Below is a small trained network, with its code and all its weights. Each question gives an input and a target symbol and asks what happens when units are switched off, that is, made to give their printed mean instead of their output.

import numpy as np


def w(rows, s, z=0):
    codes = np.array(rows[::2]) - 128.0
    scale = np.full(codes.shape[1], s)
    scale[-1] = z or s
    return codes * scale


def norm(h):
    return h / np.sqrt((h * h).mean(-1, keepdims=True) + 1e-5)


def f(y):
    return y / 2 * (1 + np.tanh(0.7978845608 * (y + 0.044715 * y**3)))


def softmax(a):
    e = np.exp(a - a.max(-1, keepdims=True))
    return e / e.sum(-1, keepdims=True)


def log_softmax(a):
    a = a - a.max(-1, keepdims=True)
    return a - np.log(np.exp(a).sum(-1, keepdims=True))


def net(x, mask):
    ids = ['ΞΣΦΩεηπ'.index(c) for c in x.split()]
    T = len(ids)
    res = E[ids] + P[:T]
    u = 0
    for l in range(2):
        q, k, v = (norm(res) @ M[l].T for M in (Q, K, V))
        z = softmax(np.where(np.tri(T) > 0, q @ k.T / 4**0.5, -1e9)) @ v
        res = res + np.where(mask[u], z, O[l][:, -1]) @ O[l][:, :-1]
        u += 1
        y = f(norm(res) @ A[l][:, :-1].T + A[l][:, -1])
        res = res + np.where(mask[u : u + 4], y, B[l][:, -1]) @ B[l][:, :-1]
        u += 4
    return log_softmax(norm(res)[-1] @ U[:, :-1].T + U[:, -1])


Q, K, V, O, A, B = {}, {}, {}, {}, {}, {}
E = w([
[220,94,137,206],'Ξ',
[195,132,98,223],'Σ',
[216,112,122,195],'Φ',
[204,69,73,191],'Ω',
[212,32,97,183],'ε',
[178,69,57,211],'η',
[222,126,133,253],'π',
],0.0049)
P = w([
[71,106,115,71],'0',
[117,169,102,147],'1',
[117,158,150,71],'2',
[151,135,132,83],'3',
[130,60,175,148],'4',
[117,178,120,127],'5',
[182,2,84,217],'6',
[116,151,114,99],'7',
[196,25,115,248],'8',
[104,164,107,134],'9',
],0.01)
Q[0] = w([
[50,29,184,153],'L0H1',
[3,181,148,78],'L0H1',
[123,175,86,224],'L0H1',
[178,217,200,37],'L0H1',
],0.0062)
K[0] = w([
[113,116,192,157],'L0H1',
[157,70,33,190],'L0H1',
[73,114,135,255],'L0H1',
[159,172,110,27],'L0H1',
],0.0063)
V[0] = w([
[207,127,222,3],'L0H1',
[164,46,179,182],'L0H1',
[65,179,172,163],'L0H1',
[165,17,191,226],'L0H1',
],0.0045)
O[0] = w([
[90,239,44,196,88],'L0H1',
[157,177,72,82,217],'L0H1',
[175,126,254,141,9],'L0H1',
[153,168,136,11,252],'L0H1',
],0.0045,0.0024)
A[0] = w([
[79,97,154,139,144],'L0N1',
[1,217,96,144,89],'L0N2',
[138,62,103,99,251],'L0N3',
[152,119,112,84,98],'L0N4',
],0.0052,0.0022)
B[0] = w([
[117,218,108,166,100],'L0N1',
[139,100,175,154,104],'L0N2',
[166,246,254,197,254],'L0N3',
[112,169,138,171,145],'L0N4',
],0.0058,0.0028)
Q[1] = w([
[105,169,73,124],'L1H1',
[103,3,168,160],'L1H1',
[174,152,113,168],'L1H1',
[116,84,102,111],'L1H1',
],0.012)
K[1] = w([
[88,90,243,48],'L1H1',
[254,216,42,152],'L1H1',
[48,211,134,89],'L1H1',
[172,82,118,231],'L1H1',
],0.0074)
V[1] = w([
[63,87,129,189],'L1H1',
[143,16,162,2],'L1H1',
[181,120,233,154],'L1H1',
[96,218,7,132],'L1H1',
],0.008)
O[1] = w([
[81,3,202,76,114],'L1H1',
[222,175,161,155,3],'L1H1',
[91,186,156,212,126],'L1H1',
[125,141,115,79,204],'L1H1',
],0.008,0.0059)
A[1] = w([
[187,163,121,126,6],'L1N1',
[222,57,74,179,115],'L1N2',
[133,49,140,47,178],'L1N3',
[123,3,169,112,154],'L1N4',
],0.0062,0.0022)
B[1] = w([
[197,92,1,42,105],'L1N1',
[150,23,55,245,233],'L1N2',
[188,141,150,149,253],'L1N3',
[198,147,183,155,250],'L1N4',
],0.0071,0.0026)
U = w([
[63,175,63,89,130],'Ξ',
[31,134,229,207,45],'Σ',
[17,46,147,76,134],'Φ',
[178,47,207,63,253],'Ω',
[204,159,97,81,11],'ε',
[182,97,250,158,64],'η',
[152,231,164,213,170],'π',
],0.011,0.0018)

Each question gives the input, a string of symbols that net reads in full, and the target symbol t.
The units are the heads (4 rows each of Q, K, V and O) and the neurons (one row each of A and B). Each row of codes is followed by its name. A weight is (code - 128) times the scale printed after its matrix; where a second scale follows, it is the last column's (O, A, B and U).
mask holds one flag per unit, layer by layer, with each layer's heads first. A switched-off unit (its flag False) gives its mean, the last column of its rows in O or B, instead of its output. The means were averaged over made-up inputs and are rounded, as every weight is.
A unit's drop is (log p(t) with every unit on - log p(t) with that unit switched off) / (log p(t) with every unit on - log p(t) with every unit switched off).
The circuit of an input: a set's keep is (log p(t) with only the set's units on - log p(t) with every unit switched off) / (log p(t) with every unit on - log p(t) with every unit switched off). Starting from all 10 units, units are removed one at a time, each time the one whose removal leaves the highest keep (on an exact tie, the one counted first), for as long as the keep stays at least 0.8.
circuit, biggest first: the units of the circuit, biggest drop first
unit that matters most: the unit with the biggest drop
top k neurons: the k neurons with the biggest drops, biggest first
top k neurons in layer l: the k neurons of layer l with the biggest drops, biggest first
drop of u: that unit's drop, to one decimal
input η π Ω, target η: circuit, biggest first	(L1H1, L0H1)
input Ξ π π Ω π Ω Ω ε Σ π, target Ξ: circuit, biggest first	(L0N3, L1N4)
input Ξ Φ η η η Ω η π η π, target Ξ: unit that matters most	L0N3
input Φ Ω Φ Ω ε Φ Φ π ε π, target Φ: circuit, biggest first	(L0H1, L0N3, L1H1)
input π π Φ Ω Ω π π ε ε Ω, target π: circuit, biggest first	(L1H1, L0N3)
input Ω Σ π π Ω Ω Φ Ξ, target Ω: circuit, biggest first	(L1H1, L0H1, L0N3, L0N1)
input Σ Φ ε, target Σ: circuit, biggest first	(L0H1, L1H1, L0N3)
input Ω Ω Σ, target Ω: top 2 neurons	(L0N1, L0N3)
input Ω Φ Φ π π, target Φ: top 2 neurons	(L0N3, L0N2)
input Φ Ω π Ξ ε, target π: circuit, biggest first	(L0H1, L1H1)
input η Σ Ω η, target η: circuit, biggest first	(L1H1, L0H1, L0N3)
input Ξ Φ Ξ, target Ξ: circuit, biggest first	(L0H1, L0N3)
input Ξ η Ω Σ Ξ Σ, target Ξ: top 3 neurons in layer 0	(L0N3, L0N1, L0N4)
input Σ π η π, target Σ: top neuron	(L0N3)
input ε π Ξ π Ω π π π η Σ, target ε: drop of L0N2	0.0
input Φ Ω π Φ η Ξ π Φ, target Φ: drop of L0H1	1.1
input Φ Φ Ω Ω π Φ, target Φ: drop of L0H1	0.9
input Ξ Σ Σ Ω ε, target Σ: top 3 neurons in layer 0	(L0N2, L0N1, L0N3)
